The symbols move the elements like this.
RP: §>RH, &>ZM, !>LQ, ^>SR
SF: §>QR, &>GG, !>BH, ^>FL
QJ: §>RL, &>ZR, !>TR, ^>HS
DC: §>TR, &>SJ, !>ZR, ^>FD
GQ: §>GZ, &>GN, !>FT, ^>DD
HM: §>BM, &>RP, !>RD, ^>NL
LQ: §>RP, &>HF, !>RF, ^>HP
NH: §>FG, &>TJ, !>HG, ^>GN
SR: §>JD, &>PN, !>HP, ^>CZ
JH: §>TQ, &>FF, !>QB, ^>RP
CF: §>QF, &>QB, !>TQ, ^>RD
CR: §>FD, &>LF, !>JT, ^>TT
FQ: §>SB, &>CZ, !>QZ, ^>RL
QS: §>RT, &>BD, !>HT, ^>MP
QD: §>SC, &>MM, !>DG, ^>NS
MM: §>BB, &>NF, !>ZL, ^>LC
QZ: §>FQ, &>ZC, !>CC, ^>QJ
GS: §>ZL, &>SQ, !>NF, ^>TN
LT: §>ZC, &>BZ, !>DQ, ^>SD
PN: §>MT, &>FQ, !>CL, ^>DQ
ZD: §>BT, &>GP, !>TB, ^>LP
LF: §>HL, &>PP, !>MF, ^>JR
TQ: §>CF, &>LP, !>JH, ^>RH
DP: §>ZH, &>NH, !>DM, ^>GQ
LH: §>DL, &>ZH, !>JP, ^>RM
MD: §>ZT, &>FL, !>FS, ^>BC
HF: §>ZM, &>MH, !>CQ, ^>CL
MB: §>GB, &>MJ, !>FZ, ^>MF
DL: §>HH, &>JZ, !>LH, ^>HG
RR: §>LC, &>BN, !>TN, ^>JZ
NG: §>NF, &>GM, !>SQ, ^>BN
LP: §>QB, &>BM, !>FF, ^>RF
MQ: §>JF, &>SC, !>MP, ^>GS
TT: §>GJ, &>JR, !>TH, ^>BD
MH: §>NL, &>HP, !>JD, ^>QZ
MC: §>FF, &>RD, !>BM, ^>HF
BN: §>DJ, &>DL, !>HR, ^>DM
JD: §>MH, &>MT, !>SR, ^>CC
MF: §>LF, &>BS, !>JQ, ^>FM
LC: §>TL, &>DJ, !>RR, ^>JP
PF: §>FT, &>PR, !>GN, ^>RJ
ZC: §>CZ, &>TP, !>LT, ^>ZR
GM: §>NS, &>RR, !>TL, ^>DL
GJ: §>BS, &>QC, !>TT, ^>DH
CG: §>GN, &>CD, !>PR, ^>SF
TG: §>HZ, &>BT, !>BC, ^>CF
MS: §>FL, &>HZ, !>BR, ^>TB
JR: §>QC, &>QS, !>FM, ^>PM
JP: §>LH, &>DP, !>JZ, ^>TJ
FG: §>DM, &>RM, !>NH, ^>PF
RF: §>LQ, &>CQ, !>ZM, ^>MT
GB: §>SJ, &>HS, !>MB, ^>LF
MG: §>BC, &>TB, !>BT, ^>JH
LM: §>PR, &>DD, !>CD, ^>ZQ
JT: §>CR, &>MF, !>HL, ^>TH
FD: §>MJ, &>HL, !>CR, ^>GJ
BT: §>MG, &>PJ, !>ZD, ^>QB
DH: §>HT, &>JJ, !>BD, ^>SC
CL: §>PN, &>QZ, !>SB, ^>TP
HZ: §>NT, &>MG, !>TG, ^>QF
SB: §>CL, &>CC, !>FQ, ^>BZ
BB: §>DG, &>GS, !>MM, ^>TL
TB: §>ZD, &>QF, !>PJ, ^>FF
SD: §>ZR, &>MB, !>SJ, ^>JT
TR: §>QJ, &>SD, !>DC, ^>MJ
ZQ: §>BH, &>ZT, !>GG, ^>BR
BH: §>SF, &>RG, !>ZQ, ^>MS
RM: §>HG, &>GZ, !>TJ, ^>PR
FS: §>MD, &>MS, !>JM, ^>MG
TN: §>RR, &>HR, !>DJ, ^>ZH
GZ: §>LZ, &>PF, !>GQ, ^>BF
QB: §>JH, &>MC, !>LP, ^>LQ
RJ: §>MZ, &>BH, !>QR, ^>FS
HH: §>HR, &>JP, !>DL, ^>NH
HR: §>BN, &>LH, !>HH, ^>FG
ZT: §>RG, &>JM, !>MD, ^>TG
FM: §>JR, &>HT, !>RT, ^>JF
PP: §>JQ, &>TT, !>BS, ^>QS
JZ: §>JP, &>DM, !>ZH, ^>LZ
RG: §>GG, &>FS, !>ZT, ^>HZ
JJ: §>SN, &>MQ, !>PM, ^>BB
RL: §>BZ, &>DC, !>QJ, ^>FZ
BZ: §>TP, &>TR, !>RL, ^>MB
MT: §>HP, &>SB, !>PN, ^>LT
MZ: §>DD, &>SF, !>RJ, ^>MD
TH: §>TT, &>FM, !>QC, ^>SN
PR: §>CG, &>BF, !>LM, ^>BH
CQ: §>HF, &>JD, !>NL, ^>SB
RD: §>HM, &>LQ, !>RH, ^>MH
BD: §>DH, &>PM, !>SN, ^>QD
CD: §>LM, &>MZ, !>BF, ^>GG
ZM: §>RF, &>NL, !>HF, ^>PN
FL: §>JM, &>NT, !>MS, ^>ZD
DJ: §>TN, &>HH, !>BN, ^>DP
NF: §>GS, &>NS, !>NG, ^>DJ
HL: §>JT, &>JQ, !>LF, ^>QC
TL: §>GM, &>TN, !>LC, ^>LH
NL: §>CQ, &>SR, !>MH, ^>FQ
FZ: §>MB, &>FD, !>HS, ^>JQ
SN: §>BD, &>JF, !>JJ, ^>DG
NS: §>SQ, &>LC, !>GM, ^>HH
GP: §>PJ, &>TQ, !>QF, ^>BM
CC: §>QZ, &>LT, !>CZ, ^>TR
HS: §>FZ, &>CR, !>MJ, ^>PP
RH: §>RD, &>RF, !>RP, ^>JD
TJ: §>RM, &>GQ, !>LZ, ^>LM
ZH: §>JZ, &>FG, !>DP, ^>GZ
NT: §>BR, &>BC, !>HZ, ^>GP
GG: §>ZQ, &>MD, !>RG, ^>NT
FF: §>LP, &>HM, !>MC, ^>ZM
GN: §>PF, &>LM, !>CG, ^>QR
MJ: §>HS, &>JT, !>FD, ^>BS
QF: §>GP, &>JH, !>CF, ^>HM
MP: §>MQ, &>QD, !>NB, ^>NF
RT: §>FM, &>DH, !>QS, ^>MQ
ZL: §>MM, &>NG, !>GS, ^>RR
ZR: §>DC, &>GB, !>SD, ^>CR
QR: §>RJ, &>ZQ, !>SF, ^>JM
JM: §>FS, &>BR, !>FL, ^>BT
JQ: §>MF, &>GJ, !>PP, ^>RT
SQ: §>NG, &>TL, !>NS, ^>HR
DQ: §>LT, &>RL, !>TP, ^>SJ
JF: §>PM, &>NB, !>MQ, ^>ZL
LZ: §>TJ, &>FT, !>GZ, ^>CD
PM: §>JJ, &>MP, !>JF, ^>MM
DM: §>DP, &>HG, !>FG, ^>FT
TP: §>DQ, &>QJ, !>BZ, ^>GB
DG: §>QD, &>ZL, !>BB, ^>GM
HG: §>NH, &>LZ, !>RM, ^>CG
BS: §>PP, &>TH, !>GJ, ^>HT
PJ: §>TB, &>CF, !>GP, ^>MC
BF: §>CD, &>RJ, !>DD, ^>RG
CZ: §>CC, &>DQ, !>ZC, ^>DC
NB: §>MP, &>DG, !>SC, ^>NG
BC: §>TG, &>ZD, !>MG, ^>TQ
SJ: §>SD, &>FZ, !>GB, ^>HL
SC: §>NB, &>BB, !>QD, ^>SQ
QC: §>TH, &>RT, !>JR, ^>JJ
FT: §>GQ, &>CG, !>PF, ^>MZ
HP: §>SR, &>CL, !>MT, ^>ZC
DD: §>BF, &>QR, !>MZ, ^>ZT
BM: §>MC, &>RH, !>HM, ^>CQ
BR: §>MS, &>TG, !>NT, ^>PJ
HT: §>QS, &>SN, !>DH, ^>NB

In the rows, 499 stands for zero.

The rows follow the links: the fewer symbols apart two elements are, the more alike their rows tend to be.

Here are some elements, each with a row of numbers. One shown again gets a slightly different row.
MB	[ 487  317  505  369  224  510  483  696  680  572  414  476   84  659  797  521  515  122  201  487  258  855  331  142  536  701  157  541  795  520  479  334  527  706  488  230  578  522  479  789  748  419  480  480  852  481  473  600  508   11  503  231  181  525  734  653  534  294  749  517  363  478  401  602  250  290  232  467  151  518]
MJ	[ 443  311  529  379  236  534  443  708  673  618  410  444   99  701  803  554  527  124  200  463  301  845  309  158  601  703  153  507  793  549  435  329  538  703  470  234  589  555  442  775  753  380  477  472  849  451  441  593  532   15  449  216  184  564  732  701  570  301  695  551  366  439  412  637  287  301  243  430  150  539]
DG	[ 269  487  598  497  487  671  245  531  508  860  494  238  476  881  509  721  673  510  480  340  759  514  313  585  983  509  482  193  516  702  199  488  692  507  356  483  509  745  223  453  518  267  502  357  513  239  239  508  630  472  176  354  482  796  514  870  849  486  132  741  493  209  497  793  826  519  490  166  477  705]
MS	[ 560  319  470  377  238  454  562  687  664  437  411  565  103  523  784  437  450  130  213  543  176  827  397  127  373  697  174  644  775  441  586  338  447  690  545  245  582  428  573  798  737  501  478  549  828  565  573  598  471   32  617  290  197  422  727  522  404  312  869  435  373  575  412  496  141  288  249  588  167  444]
GP	[ 732  557  404  532  587  337  744  417  445  143  520  743  629  107  404  278  350  585  593  654  322  393  715  511   33  442  609  771  411  301  785  552  306  440  637  582  478  256  763  470  421  743  504  637  382  746  745  475  375  651  806  709  603  220  430  116  162  560  784  262  539  782  528  198  254  530  581  824  610  304]
MH	[ 507  687  492  624  762  490  505  292  319  443  588  503  921  363  203  490  499  884  798  508  755  141  658  858  484  284  850  437  198  485  512  672  494  299  509  774  412  488  510  202  244  574  520  509  155  507  510  404  490  991  487  765  820  486  262  365  489  696  227  484  635  507  590  409  777  713  764  511  845  493]
BR	[ 279  556  596  537  571  662  251  461  450  833  518  262  617  809  420  712  658  630  587  350  834  395  369  701  962  454  595  191  405  692  226  544  690  437  352  573  475  737  239  351  426  306  500  370  397  251  251  473  629  630  186  447  584  773  433  810  829  556   63  730  535  218  526  746  900  593  571  182  596  696]
SJ	[ 303  587  579  562  629  646  286  420  414  788  535  282  691  745  356  685  645  709  649  363  859  332  416  757  915  402  665  202  361  677  249  579  671  407  375  629  465  704  275  300  378  336  502  378  336  277  277  445  605  729  206  498  643  746  391  751  799  591   45  708  567  249  541  714  924  621  625  215  665  669]
BD	[ 706  410  426  434  370  356  706  590  587  222  458  705  290  262  653  315  360  279  328  634  134  682  572  224   97  591  326  788  652  334  746  412  334  596  623  371  539  292  722  702  623  653  490  616  676  711  721  540  394  246  784  481  342  253  616  268  219  396  953  297  427  740  451  306   79  364  364  778  325  322]
GZ	[ 720  456  413  466  437  337  746  533  542  160  479  740  397  173  570  288  337  385  414  645  170  583  636  302   29  554  420  812  568  299  784  452  311  553  647  431  519  260  759  641  560  697  490  636  584  750  748  524  373  382  813  561  424  219  551  175  160  452  927  264  468  787  481  234  102  424  428  826  413  302]
JZ	[ 356  638  560  597  700  613  332  363  370  695  559  343  802  637  282  639  605  801  725  401  870  246  502  832  801  346  750  256  281  639  313  625  636  347  401  705  440  655  332  241  312  410  515  405  245  330  331  425  579  862  264  604  734  684  338  638  720  645   65  652  603  316  567  629  923  676  691  287  762  628]
PN	[ 267  451  595  466  429  668  249  577  553  857  482  252  384  900  584  722  669  429  431  346  700  600  283  498  980  552  409  218  579  705  206  453  694  556  357  432  524  740  235  516  572  248  490  367  593  253  248  528  628  361  185  305  412  789  566  887  837  447  205  740  460  211  470  808  758  475  430  173  410  700]
HL	[ 365  641  563  598  700  606  343  359  353  692  563  341  811  621  272  633  598  807  737  403  873  230  512  841  792  352  766  255  272  627  314  629  615  342  406  699  432  649  333  233  310  411  527  412  231  345  341  426  575  874  278  616  735  671  328  626  704  652   65  644  608  322  568  608  917  680  702  299  771  618]
NS	[ 553  318  483  378  234  461  551  688  670  460  423  559  104  538  789  456  464  131  207  530  179  843  388  128  387  692  171  636  787  457  568  347  448  697  533  239  578  445  564  800  741  484  475  538  835  564  556  594  469   35  594  281  197  433  731  527  423  312  853  449  365  569  413  506  152  291  247  574  161  448]
DH	[ 500  683  501  625  774  504  499  296  316  461  579  493  908  380  203  504  495  883  810  498  767  142  653  860  503  291  840  429  198  504  491  672  508  306  499  773  418  494  491  201  243  565  525  497  158  498  499  406  496  989  469  755  820  506  260  374  509  704  209  504  632  492  597  427  781  705  760  487  847  501]
LT	[ 607  337  456  382  258  424  615  666  661  386  429  601  139  454  767  407  428  155  222  568  154  801  446  141  295  678  202  691  754  411  632  348  412  680  569  271  575  389  613  790  726  536  480  558  798  602  611  587  443   74  659  325  219  372  707  453  349  328  910  396  378  621  417  441  102  301  268  634  194  414]
CG	[ 489  686  508  635  766  503  479  301  317  473  586  482  906  395  208  512  502  879  806  488  778  156  638  865  530  287  845  405  201  504  482  667  510  302  482  764  419  509  478  203  253  555  518  486  156  482  482  399  500  984  453  745  818  511  269  399  519  693  203  506  636  482  591  435  801  704  765  489  846  508]
JD	[ 687  400  426  426  357  362  712  596  594  233  451  696  275  269  663  317  364  272  326  631  137  691  566  221  114  613  310  789  659  331  740  418  341  604  621  351  548  303  721  704  629  653  487  606  687  706  717  559  387  228  783  472  325  263  622  280  222  390  950  309  424  737  450  304   64  359  351  770  313  329]
BT	[ 309  596  586  565  633  652  291  412  413  776  540  298  709  738  353  687  640  726  658  376  862  316  430  769  901  400  670  207  349  679  251  588  666  403  377  631  456  701  278  294  367  347  515  381  327  284  288  450  604  738  209  520  660  747  377  742  791  605   39  700  575  257  544  696  923  640  632  222  672  669]
MZ	[ 547  690  477  624  771  461  555  294  326  377  575  555  908  305  215  454  464  868  805  533  707  151  683  837  391  302  834  495  202  456  563  668  455  299  527  763  417  445  562  216  242  613  521  534  158  550  557  402  476  979  545  788  812  431  268  290  423  693  307  447  639  562  596  366  707  700  756  569  843  454]
RD	[ 418  672  533  619  738  556  410  322  338  587  570  414  875  504  229  573  556  860  789  446  839  174  579  871  666  312  815  329  225  575  390  649  570  311  445  746  419  589  406  201  263  480  511  453  188  395  405  416  549  950  361  702  787  600  287  512  623  681  115  584  632  391  588  534  876  700  739  384  819  570]
TP	[ 648  652  432  599  712  380  672  325  357  229  556  669  824  150  269  358  392  781  730  613  535  219  739  720  178  334  772  650  268  360  695  634  369  339  596  710  432  339  677  316  296  706  518  589  224  677  668  432  414  878  696  803  754  305  311  158  277  657  532  335  607  688  573  251  501  639  710  720  776  362]
MM	[ 610  345  462  385  269  413  618  671  657  366  427  619  147  444  753  394  419  166  231  573  148  802  449  143  276  676  206  706  753  400  643  355  412  678  574  271  568  388  634  782  722  541  480  572  796  616  619  584  436   86  674  340  231  371  699  437  339  333  917  394  377  643  419  435  101  304  277  653  200  402]
SN	[ 279  419  590  444  383  665  260  605  577  847  468  271  321  901  626  714  659  366  373  358  639  652  265  432  954  579  345  246  624  690  217  426  682  586  364  379  539  725  251  567  607  254  485  368  648  262  256  547  622  280  215  260  366  770  600  895  825  418  270  724  434  228  461  803  691  435  383  188  343  698]
BM	[ 724  477  409  484  487  329  762  496  513  141  495  754  461  141  521  273  329  442  466  653  212  532  664  366   23  517  472  810  527  288  800  490  300  514  653  481  504  256  765  583  517  723  496  636  520  761  757  507  366  460  827  617  471  206  517  149  155  481  892  258  489  788  495  223  136  446  477  825  474  296]
HP	[ 545  679  484  634  770  466  539  299  324  398  581  539  909  308  202  453  466  872  800  522  719  151  683  852  423  298  842  470  203  469  547  675  464  301  529  760  418  444  540  216  245  605  521  528  147  548  540  399  480  992  526  775  816  456  268  316  445  689  284  457  648  543  587  374  728  693  762  553  847  464]
QC	[ 444  683  529  623  749  543  442  306  323  566  575  430  890  477  219  551  536  870  782  451  829  166  602  867  625  304  828  346  220  549  421  660  548  313  458  754  415  563  423  210  259  500  519  454  172  432  426  402  534  960  383  708  801  580  274  474  595  689  136  572  636  416  586  501  853  706  746  408  829  553]
HF	[ 474  681  506  628  777  517  477  298  320  493  582  483  896  404  208  521  515  877  807  483  785  149  635  869  542  296  841  395  207  519  473  664  519  307  481  762  416  522  472  200  249  543  530  487  163  466  474  398  508  983  445  740  812  531  262  412  533  702  192  522  636  471  586  454  814  713  756  463  844  519]
LP	[ 732  512  404  504  512  332  752  467  487  138  498  750  518  125  482  271  330  489  514  660  239  484  682  416   13  495  523  804  478  293  799  505  291  489  647  512  496  247  767  544  485  727  505  647  480  760  770  496  374  531  827  646  514  208  479  127  146  512  865  255  498  797  502  204  166  475  511  834  523  291]
CF	[ 342  634  568  584  685  616  325  371  376  714  561  328  794  655  285  649  614  791  723  390  865  248  485  830  817  354  743  239  292  635  305  617  637  350  403  697  438  667  318  250  313  396  513  396  256  325  318  430  591  842  261  590  726  699  330  659  726  637   56  664  599  302  565  640  923  663  680  278  742  644]
JH	[ 400  330  541  376  246  568  394  693  666  679  418  399  113  763  776  586  562  154  205  444  353  834  290  199  686  693  165  450  777  579  378  338  580  688  443  244  584  594  398  758  747  346  470  439  824  400  396  590  545   33  398  202  185  605  714  755  643  307  622  592  358  389  408  689  364  312  243  376  161  579]

Each walk starts at a row. The symbols on each line, taken left to right, move it on to the next element.
Answer with the element's row; about right is enough.
start [ 352  351  555  396  279  606  336  675  647  760  432  341  165  831  753  641  605  202  246  400  457  795  253  262  799  669  219  363  755  633  322  356  628  669  410  273  563  652  326  701  711  303  487  409  789  339  339  585  578   95  319  205  246  677  683  826  716  342  498  646  386  308  426  748  478  347  281  289  215  626]
& § § ! § ^ § &: [ 275  425  589  444  386  659  260  593  572  857  460  267  338  899  619  713  666  387  392  350  652  645  270  453  956  581  364  240  615  693  220  433  695  575  368  389  535  734  239  552  596  256  484  367  640  256  249  542  630  309  206  269  372  776  592  892  820  415  252  722  442  219  462  800  711  442  395  188  363  698]
& ! & ^ ^ & §: [ 336  624  567  579  689  625  318  378  380  727  552  324  780  674  297  657  618  775  711  391  872  271  477  812  838  361  734  237  300  644  292  614  641  358  393  686  443  676  314  253  327  385  513  398  265  315  310  433  594  823  250  586  712  712  342  675  744  631   54  666  592  295  565  651  927  656  676  268  739  635]
start [ 271  442  594  452  406  673  253  581  562  865  472  259  373  900  590  721  669  414  406  345  681  611  283  489  962  569  391  224  594  700  208  448  691  569  356  410  520  733  234  533  573  256  491  361  602  246  246  530  623  349  192  285  393  788  574  885  830  431  222  737  460  215  471  813  746  460  417  180  386  700]
^ & ! & §: [ 282  554  587  538  583  656  260  454  436  823  525  262  632  803  404  702  659  649  601  350  837  379  386  719  942  435  616  192  404  692  222  553  689  426  360  592  480  724  252  349  412  305  502  364  383  257  267  467  619  658  183  459  597  770  427  798  825  566   62  719  541  226  533  733  912  600  584  192  607  695]
^ ! ^ ^ & & ^: [ 598  330  462  387  262  429  598  675  680  396  421  598  137  475  764  403  430  143  214  562  152  814  430  141  313  684  191  679  765  414  613  348  423  683  556  264  579  403  609  792  725  525  481  560  810  600  601  582  457   65  651  312  210  382  708  467  367  316  892  408  382  616  420  451  117  304  265  630  188  415]
start [ 684  391  431  420  342  366  702  601  603  243  453  688  265  288  672  318  368  258  309  630  139  701  550  208  125  616  301  787  670  335  734  405  343  609  618  345  546  313  713  719  647  635  482  612  697  695  702  550  395  213  769  456  315  272  637  283  234  392  958  310  422  732  450  326   71  349  345  756  291  336]
! ^ ! ^ ! ! &: [ 324  613  566  580  670  631  304  386  391  738  553  310  744  700  314  673  626  754  695  377  867  284  459  799  862  373  718  221  313  656  273  599  651  376  385  666  450  688  300  269  337  364  522  393  287  308  298  438  595  798  237  561  691  723  358  698  760  625   45  683  582  275  555  678  934  650  658  244  710  653]
^ ! ^ § § ^ ^ &: [ 278  544  591  530  565  670  257  463  453  832  517  251  600  820  426  716  655  624  583  344  831  411  367  690  954  446  587  182  426  707  215  536  694  452  353  564  484  745  239  367  439  300  503  368  419  250  250  470  628  621  187  436  577  776  443  820  828  545   77  724  535  224  525  755  894  588  562  189  585  695]
start [ 290  581  587  548  619  657  275  423  421  793  539  277  682  765  370  696  652  688  647  364  856  350  410  746  922  407  649  192  371  681  242  578  675  416  373  618  463  712  264  316  391  331  509  375  343  274  271  460  607  713  189  497  642  751  403  758  793  581   50  710  559  245  537  718  927  618  620  211  653  683]
& ^ § ^ ^ § § ^ ^: [ 684  625  423  579  681  356  703  355  390  192  553  698  770  119  304  315  360  735  705  622  462  264  748  659  118  355  726  684  299  332  730  612  344  370  616  678  443  302  707  356  331  733  514  610  265  701  714  437  395  823  736  784  708  269  343  127  225  634  610  304  591  722  562  223  418  611  680  769  723  336]
§ ! & ! §: [ 710  603  418  579  646  345  722  375  399  170  543  719  723  108  333  306  348  682  662  634  410  299  735  602   78  385  691  723  336  313  755  589  332  389  631  647  450  274  738  394  349  735  507  631  303  733  725  442  385  776  767  758  674  242  370  117  200  609  674  293  577  758  556  210  356  581  645  791  691  325]
start [ 664  369  432  414  316  375  679  625  625  275  444  678  222  330  701  349  372  218  297  612  128  737  516  187  163  637  272  765  701  357  705  395  354  628  607  313  559  338  689  743  670  609  477  605  728  682  686  564  408  172  738  411  285  296  651  332  260  362  944  334  402  699  438  357   72  332  319  742  265  353]
& ! § & ^ &: [ 501  320  496  369  235  499  502  700  674  539  411  502   87  624  797  498  494  120  191  501  225  855  351  134  493  703  157  575  804  497  505  327  501  697  503  233  588  494  506  798  756  430  471  506  840  504  499  603  495   14  535  235  178  497  733  619  495  307  789  502  367  499  414  574  211  288  238  498  164  504]
§ ! & ! §: [ 471  316  510  371  228  514  466  702  683  592  417  466   88  671  797  529  519  120  196  488  268  848  325  151  560  703  161  539  797  528  460  335  522  703  479  233  587  536  458  790  759  397  481  474  849  464  467  595  517   15  490  216  178  536  735  678  539  294  738  530  370  465  413  618  259  305  239  458  148  525]
start [ 578  328  463  378  241  443  582  680  668  424  419  578  116  504  777  416  437  140  216  553  176  830  402  125  354  692  182  658  782  437  592  349  442  684  555  251  576  422  585  796  738  501  471  546  820  585  582  596  453   45  627  297  203  412  720  504  390  305  869  420  373  587  411  472  132  296  252  604  171  436]
! & ^ & ! & §: [ 382  654  548  613  724  571  369  339  353  647  573  376  843  585  254  614  584  828  753  427  863  209  544  854  743  336  786  284  252  608  350  629  609  333  424  722  426  623  367  214  290  441  518  431  217  364  363  413  564  906  311  647  767  650  301  578  667  668   80  619  614  356  576  589  913  691  719  332  793  596]
^ § ! ! ^: [ 654  374  437  408  313  388  664  626  628  289  444  659  209  343  714  352  388  211  285  605  127  746  520  170  171  647  260  758  714  360  696  385  357  640  598  307  555  339  680  756  679  597  492  600  744  671  675  566  415  154  735  402  273  306  668  348  263  366  951  344  398  698  434  360   64  334  315  731  255  359]
start [ 292  401  592  436  359  659  268  614  600  834  452  276  285  893  660  697  650  334  348  357  604  679  264  408  928  606  327  270  647  682  231  412  686  607  366  351  538  721  265  589  626  255  485  368  670  266  258  550  618  246  228  241  339  754  629  890  807  398  306  712  424  242  454  793  665  420  362  202  315  681]
§ ! & & §: [ 669  382  432  415  333  371  690  609  619  264  450  678  238  310  694  330  375  238  300  622  124  719  530  188  152  638  278  766  683  349  708  393  356  628  612  330  558  318  689  735  657  619  490  612  719  689  692  566  408  183  753  432  296  296  654  313  249  370  947  318  404  710  434  339   65  336  331  745  279  346]
& § & ! ^ !: [ 295  563  584  545  594  653  264  440  433  812  531  269  646  789  392  706  646  658  609  355  840  372  390  723  931  426  629  194  392  695  227  555  681  418  361  600  475  726  250  328  404  314  503  373  373  255  267  474  612  678  196  473  620  762  418  796  809  578   54  716  547  231  535  732  915  608  597  199  624  693]
